Each row is followed by its group and then its class within the group.
[  1  -8  11  -5  -1   9   1  10   6  -8  14   7  -1  10  14 -11  11 -14
   8   8   4  -5   8  -2   1  -9  -7   8  -7   7  10   2 -12  -2   2   2
  20   6  17  -6  13   4   8   9   9   6 -13 -13  -3  17 -10   6   2 -17
  -2   3  -1  25 -12   2   5 -15   1 -13  34 -16   4  -7   2   7  -7  -1
   1  -8   4 -14]
(33):Cz
[ -2 -15   5 -13   0  13  10   4   2 -19  33  27   2   2  -8  -2  10  -4
  19  18  12  19   1   7   0 -10   8  12  -2  16   9   7 -22  21  -5 -11
  23  -2   6  -6  19   7  16  18  10   4 -18 -12 -17 -20   8   1  -3 -12
   1  11 -12  13 -17   2   5 -10 -11  10  17 -11   0 -24   4  -3   1   3
  11 -11   8  15]
(33):NS
[ 14   1 -26   5   9   2  -4   0   8   1  28  11   1  -4  10   4  26  -9
   0  -5 -16 -16  -7 -13   1 -25   9  -6  -3   5   7  -3   4 -30  -4  19
  -1  -7  -6  -1  -1  -6   0   5   5   4 -14   0  17   7  11 -11   6  -9
  -7  13  -8  16   4 -10   4  -4  -7  -9 -15   8  -3   4  -6  22 -12  -7
   3  -1   2 -11]
(28):Bd
[ -9  -1 -15  -2   1   8  -6 -12  -1   4 -11  -7   5  13  18   3   7 -24
  -4  -3 -13 -14   3  -2  -7  -8   2  12  -1   1  16  -6  -1 -24   4 -17
  15   0  11  15  -3  -6 -12  -8 -13   9 -12   5   8  -9  -9  -7  12   4
  -7   1  13   8  -2   2   9 -12   4 -37  21  10  11   5   1  15 -14  -5
  -7   0  -1  -7]
(29):ZD
[ 18  -7  -7   6  14  -4  -4  -9   5  14  14   6  -9   3   2  14  25 -15
   0   1 -13  -8   9  -1  -6 -15  26  -2  -5  -4   8  -3  -7 -20  -2   8
 -20 -14   0   4 -11 -17  -3   5  10   4 -19   7  13   8  27 -16   5   3
  -8  13   5  22   6  -1   5   0  -9   3 -39  23   0   3   1  14  -9 -11
  -1   1  -1  -6]
(28):Bd
[ 16 -13  -2  -8   1   4  21  18  -1   7  30  13  -7   4 -13  -7  -1  -3
  26  22   5  26   3   4   9  -7 -15   3   3  14  -6   9 -17  16  -9  -4
  25   3   7 -11  19   9  19  11  13   4  -3 -20 -16 -11   4  10  -9   0
  16  -5  -4  11   1   0  -8  -3  -7  20  23 -21 -17 -19  -4  -5  -1   6
   6 -12   5  18]
(33):NS
[ 14   4 -26   3   9  -3  16  -5   3   3  29  24   1  -1   0  11  22  -4
  -2  -2  -8  -5   4   3  -3 -20  18   2   1   3  16   3   6  -6 -12  12
  -1 -14  -6  10  -7   2   6   9   7   7 -10  -1  26   4  25 -13   4  -2
  -1  10  -7  15   0  -3   0   0  -2  10 -33   1  -6   1  -2  24 -10  -6
   8   1  -3  -4]
(28):Bd
[ 12  -3   9 -11   9  -8  17  16   3 -15  43  34   0  -7  -8  -7  11  -1
  22  19   6  10   4  11   5 -12 -12  -6   1  12   4  11 -17  18 -15   1
  21   4   1 -20  23   4  24  14  12  16 -13 -18  -5  -9  11  10  -3  -9
   4   4 -22  16 -20   1 -21  -7  -1  34  12 -21  -5 -19   0   7   2  -6
  18  -6   1  11]
(33):NS
[ -6  16 -16   2  -5   6 -10   4   4  -3 -14   3  13   4  17   6   2 -15
 -14   1   1 -24  -2  -3 -11  -2 -14   7   4  -8   6  -1  21 -13   6  13
  24  10  25  16  -8   8  -2 -17  -2  -1  -5   3  13  10 -16   4   4  -7
  -2   2  21   4  -1  -7  29  -3  16 -13   2   6   6   3   8  -1 -10  -3
  -7  -6   0 -21]
(29):LT
[  6  11 -21  -1   0  -5  14 -14  18 -10   6  24   5  -2   5  -1  17  10
  -5   7 -11 -15   5  -5   3   1  -5   1  -3  -2   0   9   3 -19  -7  22
  13   1 -12   8  -4 -10  18  -6  10   3 -13   4   6  10  25   8   3   1
  -4   1 -28  19 -11  -3   1  -4  14  16 -17  13  -1  -5   3   7 -15  -5
  -4  -4   1 -19]
(28):Tb
[ -6   5 -12  -3  -7  14  -3  -6   0  -9  -6  -9  16  11  20   1   7 -33
 -10   6  -7  -5  11  -9 -10 -15   1  23  -3   1  14  -4  12 -12  -6  -8
  27  12  36  19 -12   6  -2  -1   6 -11 -20  -4  13   2 -17  -9  -3 -25
   4   3  36  13  -4   0  12  -5  10 -30  29 -10  10 -48   9   4 -24   1
  -6 -12  -1  -3]
(29):LT
[  6  15 -37  -1  14 -36  17 -15  -2  -4  13  26   4 -14  -5  -3  21   6
  -2   2 -17   9   1   0  -2  -6   3   3   8  -4   3   8  11 -22 -15  22
  14   3  -9  12  -7   5   7  -9   8 -10  -8  -9  11  12  22  10   7   8
   3  10 -36  19 -14 -16   0   3   9  26 -19  11  -2  16   1   2 -38   2
   2  -8   2  -8]
(28):Tb
[ 10   2   8  -7  -1   8  11   7   8 -18  38  35   1  13   6  -1  10  -2
   4  17   7 -10   5   3   0 -10 -11   3  -7   8   8   6  -1  19 -13   7
  33   5   6 -10  17  -2  29  10  37  13 -14  -4  -8   1   9  10  -2  -8
   2  -4 -16  24 -25  16  -5 -12   5  22  12 -20   0 -17  11   0   6   1
  21  -1  -6   2]
(33):NS
[ 10   8 -35   4  13  -4   5  -7  -1  -1  16  15   7  -9  -5  -2  38  -6
  -4  -5 -22   0   6 -11   3 -27  -4  -3   8  -1   1   1  15 -20  -7  28
  13  19 -11   4  -3   7  14  -6   5   6  -4 -11  13   7  11  -1   9   2
   0   8 -18  22  -6 -14   1   0   2  17 -18   6  -8   7   1  13 -26  -4
  10 -23  -7 -13]
(28):Tb
[  2   6 -33   1  16  -1  -8  -5  10  -2  -1  16   8  -4  21 -19  17   0
  -7   9 -17 -17  13  -4   6  -2 -15  -9   6   2 -10   1   1 -46  -3  27
  10  12  -6 -17   3  -5  15  -2   4  11  -8  -3  10   9  -8   4   9  -7
   0   9 -16  23 -18 -14   2  -7  -4   9  20  11  -6  -3  -1  13 -28  -5
  11 -15   1 -18]
(28):Tb
[  0  22  -9   5  -8   5 -20  10   1   2 -19 -13  12   8  36  -3   3 -22
 -23  -6  -7 -22   6  -3 -15  -5 -17  -1  -8  -8  12  -3  38 -16   1  14
  26   8  29  13 -21   0  -7 -10 -11   6   2   0  19   6 -30   0  11 -12
  -8  -8  36   7  -2  -7   8  -3  16 -23  27   8   9  13  14   5 -19   2
  -6   3  -2 -10]
(29):LT
[  9  -3 -29   3   5   1   3  -5   2   4  15  12   1   2  -6   7  23  22
   6 -11 -10  -1   2  -1  -3 -21  10  -2   3   3   9  -2   6 -23  -7  13
  -8  -7  -5   3  -5  -7   3  -1   5   0 -10   1  28   3  19 -11   2   3
   2   6 -13   8 -11  -5   0  -3  -9   6 -13   7  -3  -1  -4  20 -13  -1
   8  -3  -1  -5]
(28):Bd
[  0   7   3  -6  -6   4 -14   6   7   2  -7  11   4   6  19   4  -2 -15
 -21  -1  -7 -30   0  -2  -9  -2  -7  -2  -3  -5  14   1  21 -15   0  12
  17   0  16   7  -6  -9  -2  -3 -15   3   0   7  13   2 -13   1  12  -5
  -8   3   2   8  -3  13   3 -27  -9 -14   3   6   4   4   8   5  -5  -6
  -4  12   1 -15]
(29):LT
[ -5  13 -13  -3 -12  13 -14  -1  -1   6 -23 -15  11  12  34   4   8 -37
 -26 -13 -14 -29   4  -3  -3 -12  -7  14  -5  -6  24  -2  25 -18   6  -3
  29   9  30  18 -16  -3  -3  -8  -8   3  -7   0  14   6 -34  -6   7 -11
  -3   8  35  14  -5  -6  13  -8  15 -45  48  13  16   8  11   8 -28   5
 -12  -8   2 -15]
(29):LT
[ 21   8 -14   6   7  -1   0  -3   2  -5  20  20   1   0   6  16  29 -18
 -11  -6 -10 -17   3  -4 -11 -17  14   0  -6  -3  21  -2  18 -16  -2  10
   4  -9   4  11 -17  -8   4   6  -1  -2 -19   4  20   3  20  -8   3  -1
   6   7   1  16   7  -1   0  -7  -4   2 -18   2 -14   2   7  15 -10  -1
   3   1  -1  -7]
(28):Bd
[  4  17 -23   2  13  -3  -2  -2  14  -5  11  21   1  -1   7   5  24  -6
   0  -2 -16 -25  11  -7   7 -10   6   3   5   0  -9   5   2 -25   0  21
  -5   5  -6  -6  -3  -7  17 -12  -1  10  -5   2   9  15  15   7   6  -5
   0  12 -17  20 -12   0  -3   6   2  22 -24  11  -3  -4   3  12 -14  -2
  10  -5  -4 -16]
(28):Tb
[  7  -6  -9  -4   4  11   8  20  -2 -10  32  21  -2   8   4  -7  16 -19
  10   9  -2   5   9  -2  -2  -9  -4   0  -5  12   5   1 -11  -2 -10   6
  23   1  13 -10  19   6  10  18   3  12 -12 -16   8  -9   1  -8   3 -16
  -1   9  -2  17 -12  -2   0 -12 -12   3  21 -11  -5 -11  -2  10  -6   3
  10  -9   0  -1]
(33):Cz
[ -3   3 -19   1  -3   0  12  -6  -6   5 -25 -17   7  -8   3  -6   1 -16
 -11  -3  -5   5  -3  -1   1  -2   3  14   8  -1   5  -6   6 -12   0  -4
   3  14   4  15 -10   6 -13 -11  -6  -6  -2  -3   8   1  -7   6  -1   8
   2  -2  15  -3   4  -8   7   5  11 -19   6   5   5   6  -3   6 -13  16
  -8  -9  -3  -8]
(29):ZD
[ 14   0   2  -3   1 -13   9  -5   5   5  29  18  -2   4  -5  20  10  -5
   1   0   2  -2  -5   7  -4 -14  27   9   0   7  15   4   2  14 -11   0
 -13 -14  -3   4   3   8  -8  13   3   8  -8  -6  15  -4  20  -7  -1  -3
  -3   4 -13   5  10  -1  -3   0  -6  10 -32  -5  -5   9  -1   5   7 -13
  -5   9   7  10]
(28):Bd
[  0  -8  32  -6  -7  11  10  21   1 -22  31  21  -7  12 -24 -18  -4   6
  15  14   9  16   1   5   4   7 -15  -3   1   9  -5  14  -4  32  -1  -1
  27   6  18 -17  20   3  30   5   5   3   1  -5  -9  -4  -5  11 -13  -9
   7   2  -8   6 -25   8  -7 -11   0  22  14 -22  -4 -20   6 -15   8   1
  16  -1  11  15]
(33):NS
[ 12   4 -25   2  12  -2  -5  13   8  -4   8   4   1   0  -2   1  22  -6
   3 -10 -23   3   5  -3  11 -14 -24 -10   6  -5  -9   0  14 -20  -4  27
   4   3   0 -12 -12  -5  16 -11   2   0   0   0  15  15   2  -1   3  -8
   5   6  -6  14 -11   0 -17  11   0  21 -12   6  -7   8  -1  -2 -16   0
   9  -5  -6 -13]
(28):RL
[ 17  -8   9  -7   1   3  10  13  -1 -15  56  37   0  10  -9  -2   7   0
  17  19  12   9   4   0   2  -8  -2   0   3  17  13   7  -9  25 -15  -6
  27  -5  10 -16  21   5  21  12   6   8 -16 -11  -1 -18  11   5  -5  -3
   5   6 -15  22 -20   6  -7  -5  -3  30  13 -20  -8 -14  11   2   8   1
  13  -4   2  21]
(33):NS
[  4   5 -20   3   8  -6   8  -3   3  -5  15  15   4   0   7   7  26  -8
  -2   2 -12  -7   0  -1  -3 -16   7   2   3   1   6  -9  12 -16 -12  -2
   7  -7  -7   6  -7   5   2   1   4   3 -10  -3  23   9  18  -6   3  -3
   7  12 -11  12   1  -1  -5  -6  -2   6 -21   6  -3   2  -1  11 -13 -10
   2   0   4  -4]
(28):Bd
[  3 -17   7  -7  -4  -1  11  13   5  -8  17   7  -5   3  -4  -4   7   1
  19  14   2   4   3  -4   8  -7  -6  -6   0  10 -18   2 -20   6   0   1
  -5  -2  -1 -23  15   0  10   8  11   8   0  11 -11   0   3  -6  -7  -7
   2   7 -10   2 -12   2  -6  -2 -11  16  -3  -8  -7  -9  -4  -1  17 -10
  11  -3  -3  -2]
(33):Jm
[  9   5 -29  -5   5  -4  11 -16  -1 -12  11  29  10 -10  -2  12  19   0
 -11   4 -11  -8   4  15  -3 -11   9   4  -3  -7  -1   3  19 -10  -8  15
  -1  -4   0   9 -10  -2  19  -2   9  15  -8   3  11  14  22  -2   3   0
   5  13 -23  10  -6  -2   0   6   8  29 -41   2   1   1   2  -1 -17  -6
  -4   3  -2  -9]
(28):Bd
[ -2 -18  -2 -40  12   7   4  19  11 -17  15   0   4  -1  -6 -16   5  -3
  21   3   0   9  13 -20   6  -1 -16   9   1   3 -22   5 -12   6   1   3
   3   8   3 -29  20  -2  26   3   4  -5   1  -1 -10  -2  -5   6  -5  -8
  13   6  -2  12 -22   2  -3  -1  -6  17   8 -16 -12 -26  -9  -6   6  -2
  18  -5  -5   6]
(33):Jm
[ -2   6   2  -4 -13   8  -8  -1   4   3  -9   0   5   7  23   0   0 -18
  -6   0   1 -18   3   0 -10  -2  -3   4  -2  -4  16  -2  20   3   1   4
  16   3   8  14 -11  -4  -3  -3  -4   9   0   7   8  -3 -26   1   9  -7
   7   3  22   5  -3   0   4  -5   8 -22   6   1   7   4  14 -12  -5  -1
  -9   7   0 -11]
(29):LT
[  2 -20  10   5  -6   6   7  16   8 -11  21  12  -2   5 -13 -12  13   3
  16  11   1  11   9  -4   7  -5  -6  -8   0  15 -21 -14 -26   1  -5  -4
   0   7  -6 -32  20  -3  20  11   8  10  -1  -3 -15  -3   3   0  -7 -12
   4   5  -7  13  -5   4  -3  -2 -14  17  22 -19 -11  -8  -5   2   9  -2
  18 -14   0  13]
(33):Jm
[ -4  10  -9   0  -4   6 -13   2   4   2 -12  -7   0   6  38   2  10 -24
 -14  -6  -9 -32   6  -4  -9 -13  -6  -2  -1  -4   7  -2  22 -23   9   7
  15   8  17   8  -5  -6   3 -13  -6   6  -2  -4  12   4 -22  -2  11  -9
  -3   5  17   7  -8  -5  13  -6   7 -27  25   9  -7   7   8   6 -21   0
  -3  -1   0 -21]
(29):LT
[  1  10 -29   8  10  -9  -6   0   0   0  -7   1   2 -21 -10 -12  14   7
  -1  -9 -11   2 -18  -1   3  -2 -18 -11  10  -3 -25  -2  23 -24   2  21
   2   4 -21 -13 -11   4  11  -6   4   0   3  -5  10   8  10   5   9   0
  -5   3  -9   9  -3 -11  -1  15  -2  19  -4  10 -11   6  -1   5 -16   6
   1  -2  -9 -11]
(28):RL
[  7   6 -24   7  10   4  13   4   3  -7   5  12   7 -12 -14   2  15   1
   1  -4  -7   7   1  -1   2  -8   3  -8   7   0 -10  -3  17 -14  -7   9
   0   0  -2  -4 -15   6  11  -5   2   1  -5  -2  11  12  13  -7   3  -2
   0   5  -2   3  -7   0  -7  11  -8  23 -27   1 -10   4   3  -2  -9  -1
   6  -3  -4  -3]
(28):RL
[ 10   0 -19   1   6   0  -3   5   2  -7  16  13   3  -8   1  -1  19 -23
   1  -6 -14   0   1   9  -2 -22   3  -5  -2   3   0  -2  11 -20  -5  18
   3  -4  -2  -3  -5   2   3  -2   3   8  -8  -8  29   3  15  11   4  -7
  -3  67  -3  10   0  -4   4  -8  -2   4 -18  11  -7   2   0  15  -9  -1
   5  -6   3   0]
(28):Bd
[  4 -28   2  -3   4  -3   4  11  11  -4  20  -5  -5  -5 -38  -5   2   4
  25  11   2  23   2   0   1  -4   4  -7  -1   8 -25   2 -23   2  -2  -1
 -17   2  -1 -25  11  -4   4  13  11   0  -3  -5  -8   6  10   2 -15  -3
   1   2  -7   2  -6  -4  -5  -5 -11  19   7 -13 -13 -15  -7   0  16  -1
  13  -6   1   9]
(33):Jm
[ -1  -2 -21   0  12  -4   6 -12   6  -3  -6   8   7  -5   4  -3  18   1
   0   4 -20 -12   9  -7   2 -11  -3  -5   7   1 -19   0 -10 -35   4  15
 -43   3 -10  -4   6  -5   6  -9   6   3 -10   4   5  11  13 -16   6   3
   5   9 -18  19 -15  -8   4  -8   0   2  -7   5   3  -3  -7  11 -22   0
   7  -7   3 -13]
(28):Tb
[ 12   8 -36   2  16 -10  10   8  31  -4  23  10   2 -10  -8  -7  28   8
   7  -8 -13  11   2 -10   1 -24 -15 -14  14   2  -9   4  19 -30  -6  28
   4   3 -21 -10  -5  10  15  -8   5   4   2 -15  21   6  11  -3   5  -4
   4   2 -12   4  -9  -9  -3  15   0  31 -17   5 -14   3  -2  15 -19   0
  12  -3   0   3]
(28):RL
[  1  -1 -31   4   9   9   1 -10   4   6   7   5   9   8  25  -1  31 -33
 -12   0 -20 -19   8 -11  -3 -23   6  12   5   3  14  -6  -4 -45   1  13
  12   2   6   6  -3  -3  -8   6   1   5 -22   4  15 -27  -3 -29  12  -3
  -2   7   8  19  -5 -14  11 -16   1 -38  20  20   7   0  -2  13 -30   2
   0 -15   2 -17]
(29):RT
[-19  11 -27  -7  -4  13  12 -22  -5   8 -23   5  18   4  15   4  -3  -9
 -23  12  -4   2   2 -19  -6 -21   2  30  -1 -10  22   1  -3 -10  -4  -6
  16  21  14  34 -13   6 -12  -9   1  -4 -16   4  -3  -5  -2   4   1   1
   3  -4   8  15   2  -8  17  -8  22 -38   8   8  24   6   9   2 -23   8
 -15  -5  -2 -22]
(29):ZD
[ 20  12  -2   0   3  -5   5 -15   6   4  26  22  -6   8   7  22  17  -5
  -8  -1  -8 -26  -4   1  -5  -8  26  -4 -10   3  19   3   8 -13  -4  11
  -1 -15  -1   4  -7   1   3  10   1  14 -13   7  13   4  26 -13   3  -7
  -1  10 -17  14   6  -5  -1  -5  -6   0 -45   5   2   0   0  15   6  -7
   1  12  18  -5]
(28):Bd
[  2 -16  19  -9  -5   3  10  17   1 -11  33  10   0  11  -3  -7 -11  -6
  20   8  13  16 -10   5   7  -4  -1   3   0  13  -5   9 -22  25 -10  -8
  13   2  17 -15  11   7  24  21   6   6  -8 -10 -20 -12  -4   4  -4  -9
  11  -1   2   7  -7  -7  -6  -7  -9   3  23 -26  -2 -18   3  -5   8  -1
   9  -4   1  20]
(33):NS

Each row is followed by its group and then its class within the group.
[-13   3  -7   3   4  34   6 -30  12  -2  24  -6 -17  10  -5   1  -1  -2
  -4   4  28  -5  -5   3  14   2  21   5   1  62  32   0 -18   6  -3   0
  -3 -26 -14  -1   3  23 -11  55   9  24  -6   7  12 -37  11  11  -3   4
  -1  -1  35  -3   4  14 -23  -2  23  13   2  -6  -5  12   5 -10   4   2
 -12   7   9  -1]
ZM:Qr
[  9   1   7 -13  -8 -51   4 -17  -2  -5  14  -5  27  -1  -1  10   9  -9
  -5  -4 -10  11 -37   7   5  13  -7   5   1  -8 -11  -4  -6   2  -3   0
  -6   6 -42   4  -5   9  -3 -15 -13   9   1  -5   8  10  13   4  -2   3
  -3   0  12  13  -2   8  12   3 -11  29   0 -10   8  26  -8   3   6  -9
   1  -9   7  -8]
MH:RQ
[ -1   1   7   5   8 -51  -4 -19   3  -6  19  -9  -5  10  -6   6  -3 -19
 -16  -3  13   1 -22   7   8  -1  22  -4   3 -12 -12   2  -2   6  -4 -11
  -1   8 -10  17   1  -2   9  -4  -3   7  21  -1  15  35  13   5   0  15
 -10   9  22   6   8  17  11   0  -9   4  11  -1   7  59  -7  -2   8  -3
   4  -3   4   0]
MH:RQ
[ -9   2  -3  -5  -5 -30  11 -11  12 -11  19  -1  -6  11   0   4  24  -4
   3  20  12   1 -12   3  17   3  22  11   7  52  -1  -2  -5   6  -1   2
  -5 -30 -18  27   6  21 -11  52  -4  34  -9   8  13 -14  21  12   6   8
  -4   1  36  10  -7  -5  15   2   1  11   2   5   5  50   1  -2  -5  -8
   1  -6   3  -6]
ZM:Sn
[  4   0  -1  -5   0 -18   1 -34  19  -1  41  -6 -12   8  -2  -1  20  -3
  15 -16  16   4  14  -3   7  11  22  18  14  50  13  -2 -18  14 -10   0
   1 -26 -35  19   3  24  -9  69  -1  34  -3   7  15 -38  19  24  -2   6
   0  -4  24  11  16  31  -3   1  19   9  11  -1   2  54   1  -3   1 -11
  -8 -34  17   2]
ZM:Sn
[ -9 -15   0  -1  -3 -65  12 -40  -5  -3  43   4 -10  12  -2  -6  13   9
   4  -2  16  15  31   7  18  18  43  16   7  27  23 -11   0  16  -4   6
  -3 -26 -43  13   6  16 -11  73  -5  31 -10  11  17  -5   5  19 -12  11
  -1  -3  39  14  11  21  -4   2  13   8  12  -5   6  59   1  -3 -10  -4
 -11  -3  15   1]
ZM:Sn
[ -5   5 -13  -6  -3  21  26 -20  10  -2  15  -6  -5  -3   0   4  -2 -10
  10  -6   3   5 -70   5   7   2  15  -5   5  66  12   0  -2  -2   1  -1
   3 -26 -33   9   5  20 -23  50  -2   7  -9   4  20  -8   9   4  -3   8
 -15   0  22  -1 -13   8  -2   1  10  23  -2  -9  10  29  10  -6  11  -1
  -7  -3   1   5]
ZM:Sn
[-22   4  -1   6  -1 -46  10 -35   2  -7  39  -3 -11  18   1   7  23   2
  -6 -12  29   7   6   2  23  15  26  35  14  21   4  -4 -13  11  -4  -5
  -8 -23 -18  28  12  25  -8  53 -12   6  -9  14  15 -25  16  23  -9   2
  17   7  52  15  38  12   8   4   4  10   1   3   8  43   5   6 -10  -8
   1 -19   5  -6]
ZM:Sn
[-12  -1  -1   7   7 -21   2 -33  -4  -5  44  -2 -23  29  -9  -8   8   0
  -9  -5  19   8  36   8  23  20  27  16   7  33  -5   1 -10  13  -5  -1
  -8  -7 -29  19   2  22  16  13  -9  19  -1  11  23 -32   8  34  -7   6
  -2  10  67   5  34   9 -17   4   9  15   7  -7   3  27   5  -9  -2  -5
  -3  -6  13  -9]
ZM:Sn
